Below are the code and all the weights of a small trained network. Each question names an input and a target symbol and asks about switching units off, where a switched-off unit gives its printed mean instead of its output.

import numpy as np


def w(rows, s, z=0):
    codes = np.array(rows[::2]) - 128.0
    scale = np.full(codes.shape[1], s)
    scale[-1] = z or s
    return codes * scale


def norm(h):
    return h / np.sqrt((h * h).mean(-1, keepdims=True) + 1e-5)


def softmax(a):
    e = np.exp(a - a.max(-1, keepdims=True))
    return e / e.sum(-1, keepdims=True)


def log_softmax(a):
    a = a - a.max(-1, keepdims=True)
    return a - np.log(np.exp(a).sum(-1, keepdims=True))


def net(x, mask):
    ids = ['ΓΔΣΦΨαβεζηθλξτ'.index(c) for c in x.split()]
    T = len(ids)
    res = E[ids] + P[:T]
    u = 0
    for l in range(3):
        r = norm(res)
        for j in range(3):
            rows = slice(3 * j, 3 * j + 3)
            q, k, v = (r @ M[l][rows].T for M in (Q, K, V))
            z = softmax(np.where(np.tri(T) > 0, q @ k.T / 3**0.5, -1e9)) @ v
            o = O[l][rows]
            res = res + np.where(mask[u + j], z, o[:, -1]) @ o[:, :-1]
        u += 3
    return log_softmax(norm(res)[-1] @ U[:, :-1].T + U[:, -1])


Q, K, V, O = {}, {}, {}, {}
E = w([
[106,114,130,54],'Γ',
[99,139,128,166],'Δ',
[108,111,127,57],'Σ',
[242,109,128,252],'Φ',
[96,69,132,90],'Ψ',
[106,106,127,54],'α',
[109,246,110,123],'β',
[133,51,129,131],'ε',
[169,86,132,156],'ζ',
[136,112,77,140],'η',
[176,127,193,131],'θ',
[176,109,118,113],'λ',
[121,124,159,131],'ξ',
[58,94,128,103],'τ',
],0.0033)
P = w([
[140,255,109,25],'0',
[127,214,108,34],'1',
[130,188,109,41],'2',
[120,163,113,61],'3',
[119,139,111,61],'4',
[121,120,116,73],'5',
[117,89,121,95],'6',
[118,73,127,102],'7',
[121,42,128,118],'8',
[119,11,130,128],'9',
[122,6,128,142],'10',
[121,1,121,151],'11',
],0.00055)
Q[0] = w([
[149,176,137,198],'L0H0',
[144,178,132,132],'L0H0',
[119,90,111,100],'L0H0',
[33,66,151,52],'L0H1',
[128,228,205,141],'L0H1',
[152,1,216,91],'L0H1',
[125,41,148,66],'L0H2',
[126,135,132,144],'L0H2',
[133,97,150,97],'L0H2',
],0.0075)
K[0] = w([
[122,170,162,158],'L0H0',
[161,154,140,153],'L0H0',
[126,70,107,72],'L0H0',
[14,59,164,141],'L0H1',
[139,253,173,91],'L0H1',
[151,3,207,144],'L0H1',
[146,67,136,165],'L0H2',
[128,133,125,118],'L0H2',
[129,96,130,174],'L0H2',
],0.0075)
V[0] = w([
[117,176,73,145],'L0H0',
[168,134,229,202],'L0H0',
[91,75,116,70],'L0H0',
[102,120,254,147],'L0H1',
[62,119,12,160],'L0H1',
[177,88,122,150],'L0H1',
[91,115,150,86],'L0H2',
[141,128,77,115],'L0H2',
[158,105,91,42],'L0H2',
],0.002)
O[0] = w([
[107,68,147,149,89],'L0H0',
[179,94,130,158,5],'L0H0',
[100,167,107,88,246],'L0H0',
[81,117,118,58,148],'L0H1',
[252,114,164,116,111],'L0H1',
[116,208,132,113,109],'L0H1',
[142,153,132,185,187],'L0H2',
[129,86,140,157,134],'L0H2',
[137,116,147,176,220],'L0H2',
],0.0025,0.0014)
Q[1] = w([
[202,181,94,90],'L1H0',
[179,188,162,155],'L1H0',
[184,149,39,42],'L1H0',
[142,201,30,73],'L1H1',
[122,32,208,56],'L1H1',
[116,176,136,1],'L1H1',
[155,135,153,68],'L1H2',
[178,238,107,143],'L1H2',
[52,190,120,176],'L1H2',
],0.0092)
K[1] = w([
[231,108,69,1],'L1H0',
[164,195,178,90],'L1H0',
[163,58,59,79],'L1H0',
[10,165,33,68],'L1H1',
[120,79,227,84],'L1H1',
[63,166,148,66],'L1H1',
[158,112,112,82],'L1H2',
[107,187,22,134],'L1H2',
[58,239,176,157],'L1H2',
],0.0088)
V[1] = w([
[175,112,112,52],'L1H0',
[164,134,187,77],'L1H0',
[137,113,231,128],'L1H0',
[169,94,244,144],'L1H1',
[197,120,130,125],'L1H1',
[118,64,13,160],'L1H1',
[181,151,161,110],'L1H2',
[194,145,165,88],'L1H2',
[105,180,4,112],'L1H2',
],0.0036)
O[1] = w([
[88,8,162,239,251],'L1H0',
[81,63,179,126,197],'L1H0',
[63,146,197,57,116],'L1H0',
[44,116,158,104,69],'L1H1',
[75,187,160,75,30],'L1H1',
[179,128,111,4,1],'L1H1',
[203,106,189,189,116],'L1H2',
[161,113,188,187,168],'L1H2',
[94,74,50,164,166],'L1H2',
],0.0028,0.00095)
Q[2] = w([
[91,56,164,101],'L2H0',
[166,18,175,80],'L2H0',
[134,190,114,140],'L2H0',
[177,225,186,255],'L2H1',
[73,70,80,39],'L2H1',
[98,180,120,198],'L2H1',
[114,177,102,111],'L2H2',
[165,117,133,141],'L2H2',
[100,87,136,112],'L2H2',
],0.0081)
K[2] = w([
[87,144,110,64],'L2H0',
[132,100,111,21],'L2H0',
[162,126,155,219],'L2H0',
[217,253,129,216],'L2H1',
[16,1,113,62],'L2H1',
[133,205,53,172],'L2H1',
[136,206,156,157],'L2H2',
[132,117,82,115],'L2H2',
[130,78,171,121],'L2H2',
],0.0071)
V[2] = w([
[69,99,84,120],'L2H0',
[105,145,117,120],'L2H0',
[140,135,145,4],'L2H0',
[142,129,67,183],'L2H1',
[17,22,182,99],'L2H1',
[139,93,113,52],'L2H1',
[71,130,12,105],'L2H2',
[81,162,147,121],'L2H2',
[194,85,119,162],'L2H2',
],0.002)
O[2] = w([
[135,140,197,116,181],'L2H0',
[143,131,132,156,130],'L2H0',
[82,82,159,229,134],'L2H0',
[97,116,178,133,121],'L2H1',
[215,254,125,132,253],'L2H1',
[118,179,74,160,159],'L2H1',
[170,155,194,140,162],'L2H2',
[129,93,138,118,126],'L2H2',
[102,175,101,159,125],'L2H2',
],0.0019,0.0028)
U = w([
[131,88,109,112,57],'Γ',
[147,231,75,94,172],'Δ',
[155,153,123,91,61],'Σ',
[210,73,163,215,156],'Φ',
[87,28,93,109,127],'Ψ',
[135,125,122,128,2],'α',
[89,167,56,217,198],'β',
[216,68,131,70,114],'ε',
[229,158,239,103,88],'ζ',
[239,127,6,146,132],'η',
[35,119,214,162,183],'θ',
[112,93,116,149,42],'λ',
[83,231,153,113,136],'ξ',
[4,131,36,99,120],'τ',
],0.013,0.005)

Each question gives the input, a string of symbols that net reads in full, and the target symbol t.
The units are the heads (3 rows each of Q, K, V and O). Each row of codes is followed by its name. A weight is (code - 128) times the scale printed after its matrix; where a second scale follows, it is the last column's (O and U).
mask holds one flag per head, layer by layer. A switched-off head (its flag False) gives its mean, the last column of its rows in O, instead of its output. The means were averaged over made-up inputs and are rounded, as every weight is.
A unit's drop is (log p(t) with every unit on - log p(t) with that unit switched off) / (log p(t) with every unit on - log p(t) with every unit switched off).
The circuit of an input: a set's keep is (log p(t) with only the set's units on - log p(t) with every unit switched off) / (log p(t) with every unit on - log p(t) with every unit switched off). Starting from all 9 units, units are removed one at a time, each time the one whose removal leaves the highest keep (on an exact tie, the one counted first), for as long as the keep stays at least 0.8.
units of the circuit, in order: the units of the circuit, biggest drop first
heads that matter: for each layer, one digit per head in row order, 1 if its drop is at least 0.15 and else 0, layers parted by /
input θ Δ Γ β Δ, target Δ: units of the circuit, in order : [L1H0]
input Γ α Ψ Γ Σ α Γ, target Ψ: heads that matter : 100 / 111 / 000
input ξ α τ Φ Σ, target ε: units of the circuit, in order : [L1H1, L0H1]
input Γ Σ Φ η Γ Σ, target η: units of the circuit, in order : [L1H0, L1H1]
input α ξ τ Σ ζ η τ Φ Σ ξ, target ξ: heads that matter : 010 / 100 / 000
input Ψ β Δ Γ τ β α α Ψ θ Σ, target ζ: units of the circuit, in order : [L1H2, L2H1]
input Γ Γ Φ η α η Γ ξ ξ Γ, target τ: heads that matter : 010 / 000 / 000
input τ Δ α ε, target Δ: heads that matter : 100 / 100 / 000
input Σ Φ Γ β Γ β ζ Γ Γ Γ τ τ, target τ: units of the circuit, in order : [L1H0, L1H1]
input β λ τ Φ Ψ Γ ε, target ε: units of the circuit, in order : [L1H1, L1H0]
input β Γ Γ Γ Γ Γ Φ η Γ α, target η: units of the circuit, in order : [L1H0, L2H1]
input α τ Γ τ ε, target ε: heads that matter : 000 / 011 / 000
input η λ τ Σ α Γ Γ η α ξ α, target τ: heads that matter : 110 / 000 / 011
input α Γ Γ α ζ α β α θ, target θ: units of the circuit, in order : [L1H1]
input η α λ α, target Φ: units of the circuit, in order : [L1H2, L1H0, L0H1]
input Φ Φ α ξ Γ, target τ: units of the circuit, in order : [L0H1, L2H0, L1H1]
input θ Φ Σ ζ Φ Ψ, target θ: units of the circuit, in order : [L1H1, L1H2]
input Γ Ψ α Γ Γ, target Ψ: heads that matter : 110 / 111 / 000
input Γ ε Γ τ λ Δ Φ τ α τ α, target ε: heads that matter : 010 / 010 / 010
input τ Γ η α, target η: units of the circuit, in order : [L1H0]
input α β Δ Γ α, target Ψ: heads that matter : 010 / 111 / 100
input θ Γ Γ α Σ, target Ψ: heads that matter : 000 / 111 / 001
input Γ ξ ε θ Γ θ Γ, target ζ: heads that matter : 100 / 011 / 010
